Below are the code and all the weights of a small trained network. Each question names an input and a class and asks about switching units off, where a switched-off unit gives its printed mean instead of its output.

import numpy as np


def w(rows, s, z=0):
    codes = np.array(rows[::2]) - 128.0
    scale = np.full(codes.shape[1], s)
    scale[-1] = z or s
    return codes * scale


def f(y):
    return y / 2 * (1 + np.tanh(0.7978845608 * (y + 0.044715 * y**3)))


def log_softmax(a):
    a = a - a.max(-1, keepdims=True)
    return a - np.log(np.exp(a).sum(-1, keepdims=True))


def net(x, mask):
    res = np.array(x, float).reshape(1, 6) / 4 @ E
    y = f(res @ A[0][:, :-1].T + A[0][:, -1])
    res = res + np.where(mask, y, B[0][:, -1]) @ B[0][:, :-1]
    return log_softmax(res[-1] @ U[:, :-1].T + U[:, -1])


A, B = {}, {}
E = w([
[214,166,88,67,113,164,110],'x0',
[134,130,129,84,128,6,98],'x1',
[173,56,113,132,219,111,110],'x2',
[142,86,90,180,83,131,37],'x3',
[165,157,206,165,149,124,97],'x4',
[124,94,159,91,101,134,111],'x5',
],0.012)
A[0] = w([
[102,133,125,131,129,61,125,186],'neuron 0',
[115,93,115,77,93,79,140,157],'neuron 1',
[123,125,184,72,160,132,186,79],'neuron 2',
[136,108,109,149,105,136,99,40],'neuron 3',
[161,167,79,100,144,157,117,107],'neuron 4',
[77,93,72,98,101,114,143,99],'neuron 5',
[54,123,105,146,126,133,39,92],'neuron 6',
[212,174,149,105,120,148,98,69],'neuron 7',
[138,134,37,51,116,147,119,67],'neuron 8',
[109,175,124,85,158,62,75,76],'neuron 9',
[173,125,99,163,86,132,45,88],'neuron 10',
[140,73,114,172,86,129,88,41],'neuron 11',
[69,131,187,194,142,110,123,94],'neuron 12',
[147,176,207,115,160,89,49,164],'neuron 13',
[133,159,136,150,55,119,159,1],'neuron 14',
[173,52,137,110,164,139,118,51],'neuron 15',
[118,153,127,141,166,195,153,136],'neuron 16',
[93,85,165,151,123,187,150,116],'neuron 17',
[81,208,147,102,10,133,117,58],'neuron 18',
[108,70,170,89,111,205,86,141],'neuron 19',
[162,137,201,159,130,152,117,87],'neuron 20',
[110,181,177,129,96,146,105,176],'neuron 21',
[147,93,126,115,229,135,127,59],'neuron 22',
[62,95,147,159,140,104,144,56],'neuron 23',
],0.013,0.0072)
B[0] = w([
[162,119,86,157,96,172,108,210],'neuron 0',
[175,134,73,192,111,184,145,212],'neuron 1',
[140,204,109,84,65,28,151,206],'neuron 2',
[94,157,151,120,102,127,131,145],'neuron 3',
[164,94,145,108,109,131,115,188],'neuron 4',
[65,121,121,152,162,143,191,193],'neuron 5',
[152,137,145,78,130,91,168,188],'neuron 6',
[133,73,221,78,145,185,179,197],'neuron 7',
[102,96,173,123,137,159,170,216],'neuron 8',
[124,156,169,159,43,194,56,190],'neuron 9',
[119,170,134,82,101,84,173,217],'neuron 10',
[129,199,141,103,100,69,144,183],'neuron 11',
[149,94,179,86,140,143,144,206],'neuron 12',
[120,116,72,195,141,154,196,223],'neuron 13',
[91,133,140,131,162,120,68,153],'neuron 14',
[43,150,154,143,213,123,43,187],'neuron 15',
[165,158,114,186,85,124,89,198],'neuron 16',
[163,114,86,150,78,154,110,188],'neuron 17',
[107,116,119,123,205,113,45,246],'neuron 18',
[157,129,72,155,100,129,124,196],'neuron 19',
[65,127,110,156,106,139,177,169],'neuron 20',
[113,100,106,141,183,96,125,201],'neuron 21',
[66,142,115,128,147,112,64,195],'neuron 22',
[183,108,247,30,129,185,107,184],'neuron 23',
],0.011)
U = w([
[100,133,124,119,182,91,33,96],'0',
[178,69,199,63,111,174,159,94],'1',
[165,249,121,79,80,37,179,96],'2',
[182,107,86,150,127,120,154,249],'3',
[188,144,95,189,47,176,94,61],'4',
[104,85,95,177,141,138,230,151],'5',
],0.011,0.018)

Each question gives the input, the list of numbers given to net, and the class t.
The units are the neurons (one row each of A and B). Each row of codes is followed by its name. A weight is (code - 128) times the scale printed after its matrix; where a second scale follows, it is the last column's (A, B and U).
mask holds one flag per neuron, in row order. A switched-off neuron (its flag False) gives its mean, the last column of its row in B, instead of its output. The means were averaged over made-up inputs and are rounded, as every weight is.
A unit's drop is (log p(t) with every unit on - log p(t) with that unit switched off) / (log p(t) with every unit on - log p(t) with every unit switched off).
The circuit of an input: a set's keep is (log p(t) with only the set's units on - log p(t) with every unit switched off) / (log p(t) with every unit on - log p(t) with every unit switched off). Starting from the 12 units with the biggest drops (on a tie, the unit counted first), units are removed one at a time, each time the one whose removal leaves the highest keep (on an exact tie, the one counted first), for as long as the keep stays at least 0.8.
circuit, biggest first: the units of the circuit, biggest drop first
most important unit: the unit with the biggest drop
top k neurons: the k neurons with the biggest drops, biggest first
drop when u is switched off: that unit's drop, to one decimal
input [5,5,-3,2,1,3], class 1: most important unit	neuron 7
input [6,-1,-3,0,-4,5], class 1: top 2 neurons	(neuron 8; neuron 13)
input [6,6,-5,-4,-7,5], class 5: circuit, biggest first	(neuron 8; neuron 5)
input [5,2,0,7,4,7], class 2: top 2 neurons	(neuron 10; neuron 11)
input [6,-4,-5,-5,-3,-4], class 1: circuit, biggest first	(neuron 8; neuron 4)
input [0,2,7,1,-8,-1], class 5: top 3 neurons	(neuron 18; neuron 5; neuron 8)
input [-2,8,-7,-4,2,-2], class 4: top 4 neurons	(neuron 9; neuron 0; neuron 1; neuron 13)
input [1,-4,3,8,-7,0], class 2: circuit, biggest first	(neuron 11; neuron 10)
input [6,-6,-6,-3,4,8], class 3: top 2 neurons	(neuron 19; neuron 15)
input [7,-6,2,-8,3,-5], class 2: top 4 neurons	(neuron 2; neuron 16; neuron 23; neuron 12)
input [7,6,-1,1,-8,0], class 5: top 3 neurons	(neuron 8; neuron 5; neuron 1)
input [-4,-7,4,-2,-2,3], class 4: circuit, biggest first	(neuron 17; neuron 16)
input [-6,3,-5,-4,0,-2], class 1: top 4 neurons	(neuron 23; neuron 12; neuron 15; neuron 22)
input [5,-2,5,4,-2,4], class 0: circuit, biggest first	(neuron 15)
input [6,7,-3,-4,-6,-1], class 4: circuit, biggest first	(neuron 9; neuron 1)
input [7,-7,-6,3,-5,6], class 1: top 2 neurons	(neuron 8; neuron 7)
input [3,-8,-4,-4,-7,-2], class 4: top 2 neurons	(neuron 16; neuron 17)
input [1,-6,-7,8,3,6], class 2: top 3 neurons	(neuron 10; neuron 11; neuron 6)
input [3,8,-2,-5,-6,-4], class 4: circuit, biggest first	(neuron 9; neuron 1)
input [-6,-8,-6,-2,0,5], class 4: most important unit	neuron 17
input [-8,7,-2,4,5,3], class 1: top 2 neurons	(neuron 23; neuron 12)
input [-6,-7,-4,-7,7,-3], class 2: top 2 neurons	(neuron 2; neuron 16)
input [4,8,-6,2,7,3], class 4: top 2 neurons	(neuron 9; neuron 13)
input [0,5,4,3,1,2], class 4: top 2 neurons	(neuron 9; neuron 18)
input [0,8,-5,2,5,7], class 4: drop when neuron 0 is switched off	0.1
input [4,-1,8,-8,-2,-3], class 0: drop when neuron 15 is switched off	0.4
input [7,-5,-4,2,0,-7], class 1: circuit, biggest first	(neuron 7)
input [-1,-2,1,5,5,2], class 2: drop when neuron 11 is switched off	0.4
input [2,-7,-4,-5,3,-5], class 4: drop when neuron 10 is switched off	0.2
